Below is a small trained network, with its code and all its weights. Each question gives an input and a class and asks what happens when units are switched off, that is, made to give their printed mean instead of their output.

import numpy as np


def w(rows, s, z=0):
    codes = np.array(rows[::2]) - 128.0
    scale = np.full(codes.shape[1], s)
    scale[-1] = z or s
    return codes * scale


def norm(h):
    return h / np.sqrt((h * h).mean(-1, keepdims=True) + 1e-5)


def f(y):
    return np.maximum(y, 0)


def log_softmax(a):
    a = a - a.max(-1, keepdims=True)
    return a - np.log(np.exp(a).sum(-1, keepdims=True))


def net(x, mask):
    res = np.array(x, float).reshape(1, 3) / 4 @ E
    u = 0
    for l in range(4):
        y = f(norm(res) @ A[l][:, :-1].T + A[l][:, -1])
        res = res + np.where(mask[u : u + 8], y, B[l][:, -1]) @ B[l][:, :-1]
        u += 8
    return log_softmax(norm(res)[-1] @ U[:, :-1].T + U[:, -1])


A, B = {}, {}
E = w([
[177,186,212,131,48],'x0',
[173,83,162,87,227],'x1',
[205,56,1,17,106],'x2',
],0.0075)
A[0] = w([
[100,209,134,116,102,159],'L0N1',
[132,163,254,159,74,145],'L0N2',
[128,134,148,207,60,187],'L0N3',
[186,178,177,104,54,88],'L0N4',
[223,132,151,120,64,131],'L0N5',
[177,129,215,137,182,71],'L0N6',
[186,65,182,136,149,1],'L0N7',
[155,126,136,110,102,31],'L0N8',
],0.011,0.0014)
B[0] = w([
[51,115,138,131,122,182],'L0N1',
[114,136,75,78,177,255],'L0N2',
[31,130,142,99,111,205],'L0N3',
[199,139,24,119,106,212],'L0N4',
[157,153,134,125,4,203],'L0N5',
[179,205,232,131,158,201],'L0N6',
[120,116,166,81,162,170],'L0N7',
[156,122,129,122,91,149],'L0N8',
],0.013,0.008)
A[1] = w([
[134,206,169,113,140,115],'L1N1',
[152,134,98,206,95,72],'L1N2',
[208,105,108,113,33,48],'L1N3',
[111,89,182,38,81,88],'L1N4',
[169,81,12,227,209,155],'L1N5',
[225,131,206,109,195,6],'L1N6',
[100,86,42,104,164,199],'L1N7',
[159,123,210,134,244,136],'L1N8',
],0.011,0.0018)
B[1] = w([
[120,91,167,108,204,207],'L1N1',
[151,136,171,89,116,144],'L1N2',
[128,160,44,104,60,243],'L1N3',
[146,94,90,138,187,187],'L1N4',
[159,121,162,203,125,204],'L1N5',
[170,253,166,159,191,225],'L1N6',
[160,97,175,195,145,254],'L1N7',
[207,192,139,58,126,242],'L1N8',
],0.016,0.0063)
A[2] = w([
[186,55,148,30,62,86],'L2N1',
[53,96,90,175,60,79],'L2N2',
[217,119,71,206,102,221],'L2N3',
[101,59,53,187,60,140],'L2N4',
[45,91,87,255,98,171],'L2N5',
[67,141,225,120,131,2],'L2N6',
[228,124,76,192,35,157],'L2N7',
[117,100,225,149,26,145],'L2N8',
],0.0096,0.00097)
B[2] = w([
[112,143,27,132,80,173],'L2N1',
[152,94,215,78,58,194],'L2N2',
[95,119,109,192,180,234],'L2N3',
[121,229,209,74,187,217],'L2N4',
[180,72,241,108,3,218],'L2N5',
[106,33,25,62,187,171],'L2N6',
[115,137,46,171,147,255],'L2N7',
[107,138,66,119,209,148],'L2N8',
],0.011,0.0072)
A[3] = w([
[195,120,193,153,161,169],'L3N1',
[165,109,183,188,189,104],'L3N2',
[56,2,195,64,62,36],'L3N3',
[112,44,164,74,95,5],'L3N4',
[17,161,184,103,100,155],'L3N5',
[74,142,48,122,227,139],'L3N6',
[180,51,115,252,133,166],'L3N7',
[12,166,121,74,140,63],'L3N8',
],0.0093,0.0021)
B[3] = w([
[95,167,184,135,95,253],'L3N1',
[106,167,99,119,60,235],'L3N2',
[72,165,186,51,26,226],'L3N3',
[110,136,147,111,84,175],'L3N4',
[108,11,154,110,165,209],'L3N5',
[81,77,83,173,186,185],'L3N6',
[139,93,196,225,116,245],'L3N7',
[167,61,99,151,178,192],'L3N8',
],0.013,0.0052)
U = w([
[46,73,202,52,55,169],'0',
[134,108,56,178,145,2],'1',
[140,173,8,91,32,191],'2',
[138,96,162,248,91,192],'3',
[70,72,114,71,235,107],'4',
[169,224,169,46,210,162],'5',
],0.014,0.0035)

Each question gives the input, the list of numbers given to net, and the class t.
The units are the neurons (one row each of A and B). Each row of codes is followed by its name. A weight is (code - 128) times the scale printed after its matrix; where a second scale follows, it is the last column's (A, B and U).
mask holds one flag per neuron, layer by layer. A switched-off neuron (its flag False) gives its mean, the last column of its row in B, instead of its output. The means were averaged over made-up inputs and are rounded, as every weight is.
A unit's drop is (log p(t) with every unit on - log p(t) with that unit switched off) / (log p(t) with every unit on - log p(t) with every unit switched off).
most important unit: the unit with the biggest drop
top k neurons: the k neurons with the biggest drops, biggest first
top k neurons in layer l: the k neurons of layer l with the biggest drops, biggest first
drop of u: that unit's drop, to one decimal
input [-7,-6,-2], class 0: most important unit -> L0N4
input [-3,-3,0], class 0: top 3 neurons in layer 0 -> (L0N4, L0N6, L0N2)
input [7,-7,-5], class 0: top 2 neurons -> (L1N8, L1N6)
input [-6,-1,-6], class 4: top 2 neurons in layer 0 -> (L0N4, L0N5)
input [8,1,-3], class 4: top 2 neurons -> (L0N2, L0N3)
input [3,8,7], class 2: top 4 neurons in layer 0 -> (L0N5, L0N6, L0N2, L0N8)
input [3,-1,0], class 2: top 2 neurons -> (L0N4, L0N5)
input [2,4,5], class 2: top 2 neurons -> (L1N3, L0N5)
input [2,-3,-4], class 0: top 3 neurons in layer 1 -> (L1N8, L1N6, L1N7)
input [7,-6,-3], class 0: top 3 neurons -> (L0N3, L0N1, L1N8)
input [1,-3,-4], class 0: top 2 neurons -> (L1N8, L1N6)
input [5,-3,-3], class 4: top 2 neurons -> (L0N2, L1N5)
input [0,-2,-4], class 4: top 2 neurons in layer 2 -> (L2N6, L2N2)
input [-5,-1,-6], class 4: most important unit -> L0N4
input [0,-7,2], class 0: top 2 neurons -> (L1N8, L0N3)
input [-7,-6,0], class 3: top 2 neurons in layer 1 -> (L1N5, L1N7)
input [1,7,8], class 1: top 2 neurons in layer 1 -> (L1N8, L1N4)
input [-6,-7,2], class 3: drop of L0N3 -> 0.2
